Below is a small trained network, with its code and all its weights. Each question gives an input and a class and asks what happens when units are switched off, that is, made to give their printed mean instead of their output.

import numpy as np


def w(rows, s, z=0):
    codes = np.array(rows[::2]) - 128.0
    scale = np.full(codes.shape[1], s)
    scale[-1] = z or s
    return codes * scale


def norm(h):
    return h / np.sqrt((h * h).mean(-1, keepdims=True) + 1e-5)


def f(y):
    return y / 2 * (1 + np.tanh(0.7978845608 * (y + 0.044715 * y**3)))


def log_softmax(a):
    a = a - a.max(-1, keepdims=True)
    return a - np.log(np.exp(a).sum(-1, keepdims=True))


def net(x, mask):
    res = np.array(x, float).reshape(1, 7) / 4 @ E
    u = 0
    for l in range(2):
        y = f(norm(res) @ A[l][:, :-1].T + A[l][:, -1])
        res = res + np.where(mask[u : u + 7], y, B[l][:, -1]) @ B[l][:, :-1]
        u += 7
    return log_softmax(norm(res)[-1] @ U[:, :-1].T + U[:, -1])


A, B = {}, {}
E = w([
[131,126,131,133,126],'x0',
[133,135,124,130,129],'x1',
[167,153,180,95,230],'x2',
[19,181,178,143,133],'x3',
[128,123,137,126,125],'x4',
[157,17,74,253,147],'x5',
[124,130,119,124,130],'x6',
],0.0021)
A[0] = w([
[133,145,106,89,56,95],'0.n1',
[31,81,123,212,164,2],'0.n2',
[167,130,169,79,172,86],'0.n3',
[97,146,160,120,194,5],'0.n4',
[152,95,109,173,254,5],'0.n5',
[110,78,126,199,108,109],'0.n6',
[158,109,112,80,84,60],'0.n7',
],0.007,0.004)
B[0] = w([
[197,95,210,212,99,167],'0.n1',
[121,249,105,197,40,233],'0.n2',
[112,209,38,121,153,186],'0.n3',
[158,211,200,222,100,121],'0.n4',
[238,102,232,121,107,215],'0.n5',
[105,168,76,85,179,253],'0.n6',
[208,254,146,236,103,121],'0.n7',
],0.0061,0.0019)
A[1] = w([
[88,33,19,55,129,36],'1.n1',
[58,10,172,56,11,55],'1.n2',
[215,181,196,254,67,3],'1.n3',
[167,151,92,26,105,22],'1.n4',
[168,151,128,77,151,4],'1.n5',
[101,207,134,62,52,97],'1.n6',
[173,90,168,115,179,112],'1.n7',
],0.006,0.0041)
B[1] = w([
[227,71,116,210,13,154],'1.n1',
[83,47,129,9,26,146],'1.n2',
[217,253,255,224,47,249],'1.n3',
[223,188,29,128,107,104],'1.n4',
[141,147,22,131,90,83],'1.n5',
[140,52,168,184,104,233],'1.n6',
[71,63,169,147,148,159],'1.n7',
],0.0058,0.0019)
U = w([
[239,234,236,238,28,254],'0',
[234,18,7,242,20,57],'1',
[232,238,17,20,233,120],'2',
[254,15,182,73,249,131],'3',
[11,38,233,12,19,79],'4',
[15,197,20,240,35,110],'5',
[18,235,237,11,248,8],'6',
],0.008,0.003)

Each question gives the input, the list of numbers given to net, and the class t.
The units are the neurons (one row each of A and B). Each row of codes is followed by its name. A weight is (code - 128) times the scale printed after its matrix; where a second scale follows, it is the last column's (A, B and U).
mask holds one flag per neuron, layer by layer. A switched-off neuron (its flag False) gives its mean, the last column of its row in B, instead of its output. The means were averaged over made-up inputs and are rounded, as every weight is.
A unit's drop is (log p(t) with every unit on - log p(t) with that unit switched off) / (log p(t) with every unit on - log p(t) with every unit switched off).
The circuit of an input: a set's keep is (log p(t) with only the set's units on - log p(t) with every unit switched off) / (log p(t) with every unit on - log p(t) with every unit switched off). Starting from the 12 units with the biggest drops (on a tie, the unit counted first), units are removed one at a time, each time the one whose removal leaves the highest keep (on an exact tie, the one counted first), for as long as the keep stays at least 0.8.
units of the circuit, in order: the units of the circuit, biggest drop first
most important unit: the unit with the biggest drop
top k neurons: the k neurons with the biggest drops, biggest first
k most important neurons of layer l: the k neurons of layer l with the biggest drops, biggest first
input [-6,-8,7,-8,-5,0,1], class 2: units of the circuit, in order -> [0.n3]
input [3,5,-7,6,3,0,-5], class 4: units of the circuit, in order -> [0.n7, 1.n2]
input [-5,1,0,3,6,-5,-8], class 4: 2 most important neurons of layer 0 -> [0.n6, 0.n2]
input [-8,-4,1,-1,7,-4,-7], class 2: top 4 neurons -> [0.n3, 0.n2, 1.n3, 1.n4]
input [4,-5,-5,-1,0,1,-8], class 1: top 3 neurons -> [0.n6, 1.n1, 1.n3]
input [-1,-6,1,-3,-5,-8,-3], class 2: units of the circuit, in order -> [1.n3, 1.n4]
input [3,7,1,1,6,-7,8], class 6: top 3 neurons -> [1.n1, 1.n3, 0.n2]
input [-3,8,-5,2,-8,1,8], class 5: 2 most important neurons of layer 0 -> [0.n2, 0.n5]
input [1,-4,-6,6,-4,0,-4], class 4: 2 most important neurons of layer 1 -> [1.n2, 1.n3]
input [0,6,8,0,2,-6,4], class 2: units of the circuit, in order -> [0.n3, 1.n4]
input [8,0,-3,0,4,1,0], class 1: 2 most important neurons of layer 0 -> [0.n6, 0.n4]
input [0,4,-1,3,-3,6,-6], class 5: units of the circuit, in order -> [0.n6, 0.n1]
input [4,1,-1,2,0,6,7], class 5: top 2 neurons -> [0.n2, 0.n6]
input [7,-6,7,-1,-5,2,-3], class 3: top 3 neurons -> [0.n2, 0.n5, 0.n7]
input [0,-5,6,-3,3,2,-3], class 3: top 3 neurons -> [0.n2, 0.n5, 1.n7]
input [-1,-8,4,-3,-6,0,-7], class 2: 2 most important neurons of layer 0 -> [0.n3, 0.n1]
input [-4,-6,6,-3,3,4,7], class 3: top 2 neurons -> [0.n5, 0.n2]
input [6,1,2,1,0,-4,8], class 6: most important unit -> 0.n4
input [-8,7,6,3,6,0,-8], class 6: top 3 neurons -> [0.n2, 0.n1, 0.n7]
input [1,-2,1,-5,3,7,-7], class 3: top 2 neurons -> [0.n5, 0.n3]
input [-7,8,2,-2,-7,0,8], class 2: top 4 neurons -> [0.n3, 0.n5, 0.n1, 1.n4]
input [1,-7,2,-5,2,-5,0], class 2: top 2 neurons -> [0.n3, 1.n3]
